Below is a small trained network, with its code and all its weights. Each question gives an input and a class and asks what happens when units are switched off, that is, made to give their printed mean instead of their output.

import numpy as np


def w(rows, s, z=0):
    codes = np.array(rows[::2]) - 128.0
    scale = np.full(codes.shape[1], s)
    scale[-1] = z or s
    return codes * scale


def f(y):
    return np.maximum(y, 0)


def log_softmax(a):
    a = a - a.max(-1, keepdims=True)
    return a - np.log(np.exp(a).sum(-1, keepdims=True))


def net(x, mask):
    res = np.array(x, float).reshape(1, 6) / 4 @ E
    y = f(res @ A[0][:, :-1].T + A[0][:, -1])
    res = res + np.where(mask, y, B[0][:, -1]) @ B[0][:, :-1]
    return log_softmax(res[-1] @ U[:, :-1].T + U[:, -1])


A, B = {}, {}
E = w([
[170,73,229,117,179],'x0',
[46,94,166,204,91],'x1',
[173,83,75,179,171],'x2',
[250,202,165,102,78],'x3',
[99,146,141,86,75],'x4',
[151,68,80,112,1],'x5',
],0.0077)
A[0] = w([
[129,89,195,163,131,150],'neuron 0',
[74,113,251,89,151,171],'neuron 1',
[155,112,208,97,118,184],'neuron 2',
[173,117,200,95,108,143],'neuron 3',
[109,220,84,94,75,222],'neuron 4',
[122,69,112,125,154,94],'neuron 5',
[140,60,78,41,41,218],'neuron 6',
[117,54,182,192,97,176],'neuron 7',
[155,196,111,178,162,253],'neuron 8',
[202,129,110,130,106,111],'neuron 9',
[86,141,38,166,105,213],'neuron 10',
[161,195,152,135,177,142],'neuron 11',
],0.011,0.0046)
B[0] = w([
[124,163,169,198,227,185],'neuron 0',
[88,152,185,138,170,218],'neuron 1',
[108,218,126,118,136,194],'neuron 2',
[191,217,142,109,148,188],'neuron 3',
[167,69,100,111,121,220],'neuron 4',
[106,149,34,97,140,164],'neuron 5',
[146,112,88,178,118,254],'neuron 6',
[99,142,155,220,188,217],'neuron 7',
[54,28,122,82,123,204],'neuron 8',
[125,155,85,112,78,180],'neuron 9',
[54,2,72,87,113,233],'neuron 10',
[111,98,150,62,138,186],'neuron 11',
],0.0093,0.0095)
U = w([
[165,183,109,96,66,4],'0',
[103,171,171,165,149,56],'1',
[97,125,203,12,159,91],'2',
[92,58,71,96,107,242],'3',
],0.011,0.0038)

Each question gives the input, the list of numbers given to net, and the class t.
The units are the neurons (one row each of A and B). Each row of codes is followed by its name. A weight is (code - 128) times the scale printed after its matrix; where a second scale follows, it is the last column's (A, B and U).
mask holds one flag per neuron, in row order. A switched-off neuron (its flag False) gives its mean, the last column of its row in B, instead of its output. The means were averaged over made-up inputs and are rounded, as every weight is.
A unit's drop is (log p(t) with every unit on - log p(t) with that unit switched off) / (log p(t) with every unit on - log p(t) with every unit switched off).
The circuit of an input: a set's keep is (log p(t) with only the set's units on - log p(t) with every unit switched off) / (log p(t) with every unit on - log p(t) with every unit switched off). Starting from all 12 units, units are removed one at a time, each time the one whose removal leaves the highest keep (on an exact tie, the one counted first), for as long as the keep stays at least 0.8.
circuit, biggest first: the units of the circuit, biggest drop first
most important unit: the unit with the biggest drop
k most important neurons: the k neurons with the biggest drops, biggest first
drop when u is switched off: that unit's drop, to one decimal
input [6,-2,0,-3,3,-1], class 1: circuit, biggest first => (neuron 10; neuron 8)
input [8,-3,-8,-4,-2,-1], class 1: most important unit => neuron 10
input [-1,-3,4,6,-5,7], class 0: circuit, biggest first => (neuron 10; neuron 9)
input [-2,1,1,-3,-3,-7], class 2: 3 most important neurons => (neuron 6; neuron 4; neuron 11)
input [2,1,2,0,2,-2], class 1: 2 most important neurons => (neuron 10; neuron 4)
input [1,-8,-1,1,-8,0], class 2: 3 most important neurons => (neuron 6; neuron 10; neuron 11)
input [-8,-1,-7,1,3,-7], class 3: 2 most important neurons => (neuron 4; neuron 3)
input [-1,-5,2,-1,-3,-6], class 2: drop when neuron 11 is switched off => 0.3
input [6,-2,-4,-8,4,1], class 1: drop when neuron 10 is switched off => 0.1
input [-8,-4,-3,8,4,-2], class 3: drop when neuron 4 is switched off => 0.3
